Below are the code and all the weights of a small trained network. Each question names an input and a target symbol and asks about switching units off, where a switched-off unit gives its printed mean instead of its output.

import numpy as np


def w(rows, s, z=0):
    codes = np.array(rows[::2]) - 128.0
    scale = np.full(codes.shape[1], s)
    scale[-1] = z or s
    return codes * scale


def norm(h):
    return h / np.sqrt((h * h).mean(-1, keepdims=True) + 1e-5)


def f(y):
    return np.maximum(y, 0)


def softmax(a):
    e = np.exp(a - a.max(-1, keepdims=True))
    return e / e.sum(-1, keepdims=True)


def log_softmax(a):
    a = a - a.max(-1, keepdims=True)
    return a - np.log(np.exp(a).sum(-1, keepdims=True))


def net(x, mask):
    ids = ['ΔΞΦθλτ'.index(c) for c in x.split()]
    T = len(ids)
    res = E[ids] + P[:T]
    r = norm(res)
    for j in range(3):
        rows = slice(4 * j, 4 * j + 4)
        q, k, v = (r @ M[0][rows].T for M in (Q, K, V))
        z = softmax(np.where(np.tri(T) > 0, q @ k.T / 4**0.5, -1e9)) @ v
        o = O[0][rows]
        res = res + np.where(mask[j], z, o[:, -1]) @ o[:, :-1]
    y = f(norm(res) @ A[0][:, :-1].T + A[0][:, -1])
    res = res + np.where(mask[3:7], y, B[0][:, -1]) @ B[0][:, :-1]
    return log_softmax(norm(res)[-1] @ U[:, :-1].T + U[:, -1])


Q, K, V, O, A, B = {}, {}, {}, {}, {}, {}
E = w([
[112,201,192,250,164],'Δ',
[181,136,94,197,195],'Ξ',
[78,123,124,206,99],'Φ',
[149,128,73,190,82],'θ',
[78,74,219,161,203],'λ',
[90,165,9,86,109],'τ',
],0.015)
P = w([
[71,108,56,186,195],'0',
[122,128,92,158,143],'1',
[114,90,97,141,157],'2',
[133,81,110,128,144],'3',
[138,64,123,118,144],'4',
[135,45,129,105,149],'5',
[163,45,149,99,134],'6',
[126,1,153,83,128],'7',
[159,63,107,158,131],'8',
],0.0097)
Q[0] = w([
[166,224,138,122,133],'head 1',
[130,119,215,119,86],'head 1',
[141,31,104,190,168],'head 1',
[26,148,190,67,143],'head 1',
[148,97,70,48,122],'head 2',
[89,121,188,122,156],'head 2',
[121,145,90,58,86],'head 2',
[138,98,196,142,121],'head 2',
[84,134,73,122,111],'head 3',
[142,158,91,72,207],'head 3',
[58,106,155,107,141],'head 3',
[28,10,69,182,191],'head 3',
],0.014)
K[0] = w([
[90,103,103,203,122],'head 1',
[140,179,110,159,174],'head 1',
[157,93,249,47,76],'head 1',
[187,187,82,171,109],'head 1',
[150,233,90,106,8],'head 2',
[135,110,208,197,174],'head 2',
[165,165,101,184,43],'head 2',
[129,61,141,150,212],'head 2',
[130,57,196,154,175],'head 3',
[83,135,157,168,73],'head 3',
[216,144,111,145,120],'head 3',
[217,97,169,17,88],'head 3',
],0.012)
V[0] = w([
[62,161,42,140,75],'head 1',
[80,68,155,146,46],'head 1',
[52,196,172,162,133],'head 1',
[63,78,114,63,196],'head 1',
[220,145,101,135,107],'head 2',
[120,111,200,131,128],'head 2',
[136,39,207,126,161],'head 2',
[93,163,137,183,130],'head 2',
[136,181,74,177,44],'head 3',
[68,111,135,171,48],'head 3',
[109,200,191,117,86],'head 3',
[218,121,125,250,152],'head 3',
],0.012)
O[0] = w([
[116,202,148,127,118,153],'head 1',
[128,160,67,20,121,139],'head 1',
[82,93,123,85,123,181],'head 1',
[136,133,246,131,144,211],'head 1',
[91,136,130,186,135,56],'head 2',
[152,155,114,108,95,91],'head 2',
[148,137,83,110,126,136],'head 2',
[140,138,178,118,93,177],'head 2',
[194,144,128,155,47,139],'head 3',
[170,140,113,61,77,142],'head 3',
[95,73,155,115,83,2],'head 3',
[173,86,79,149,148,198],'head 3',
],0.013,0.0076)
A[0] = w([
[74,78,177,124,184,108],'neuron 1',
[197,184,123,12,115,80],'neuron 2',
[84,94,154,216,155,205],'neuron 3',
[1,139,122,142,137,2],'neuron 4',
],0.0096,0.0028)
B[0] = w([
[190,186,62,84,82,213],'neuron 1',
[50,127,33,153,140,255],'neuron 2',
[83,108,126,98,54,249],'neuron 3',
[208,109,7,132,106,164],'neuron 4',
],0.013,0.0054)
U = w([
[250,145,139,143,138,104],'Δ',
[140,116,146,101,141,83],'Ξ',
[104,174,87,91,123,54],'Φ',
[159,63,121,130,59,131],'θ',
[107,98,141,209,192,94],'λ',
[104,162,216,108,153,255],'τ',
],0.016,0.0091)

Each question gives the input, a string of symbols that net reads in full, and the target symbol t.
The units are the heads (4 rows each of Q, K, V and O) and the neurons (one row each of A and B). Each row of codes is followed by its name. A weight is (code - 128) times the scale printed after its matrix; where a second scale follows, it is the last column's (O, A, B and U).
mask holds one flag per unit, heads first, then neurons. A switched-off unit (its flag False) gives its mean, the last column of its rows in O or B, instead of its output. The means were averaged over made-up inputs and are rounded, as every weight is.
A unit's drop is (log p(t) with every unit on - log p(t) with that unit switched off) / (log p(t) with every unit on - log p(t) with every unit switched off).
The circuit of an input: a set's keep is (log p(t) with only the set's units on - log p(t) with every unit switched off) / (log p(t) with every unit on - log p(t) with every unit switched off). Starting from all 7 units, units are removed one at a time, each time the one whose removal leaves the highest keep (on an exact tie, the one counted first), for as long as the keep stays at least 0.8.
units of the circuit, in order: the units of the circuit, biggest drop first
top k neurons: the k neurons with the biggest drops, biggest first
drop of u: that unit's drop, to one decimal
input τ Δ τ Φ θ, target Φ: units of the circuit, in order => (head 1)
input τ Δ Ξ, target θ: top 2 neurons => (neuron 3; neuron 2)
input Φ τ Δ Φ Δ τ Ξ, target τ: units of the circuit, in order => (head 3; head 2; neuron 4)
input Φ Φ Δ Ξ, target θ: units of the circuit, in order => (head 3; head 1)
input λ τ λ λ Ξ Φ, target Δ: top 2 neurons => (neuron 2; neuron 3)
input Φ τ Δ Δ τ τ Δ τ Δ, target τ: top 2 neurons => (neuron 1; neuron 4)
input θ τ Δ τ θ, target τ: units of the circuit, in order => (head 2; head 1; head 3)
input Ξ λ Δ, target Δ: top 2 neurons => (neuron 2; neuron 3)
input Δ τ θ, target τ: units of the circuit, in order => (head 2; head 3; head 1; neuron 4)
input Φ Φ λ Δ Φ Ξ Φ τ Φ, target Φ: units of the circuit, in order => (head 2; head 3)
input τ Δ Ξ Ξ Δ τ, target θ: units of the circuit, in order => (neuron 3; head 2; head 3; neuron 2)
input Δ τ τ τ τ Δ, target τ: top 2 neurons => (neuron 1; neuron 4)
input Φ λ λ Φ Φ θ Δ λ, target θ: top 2 neurons => (neuron 2; neuron 1)
input Φ Δ Δ Δ, target θ: units of the circuit, in order => (head 3)
input Δ τ Δ Ξ Ξ, target λ: top 2 neurons => (neuron 1; neuron 4)
input τ θ θ Δ Ξ θ, target λ: drop of head 3 => 0.3
input τ θ τ, target Δ: drop of neuron 3 => 0.1
input Φ Δ τ, target θ: drop of head 2 => 0.9
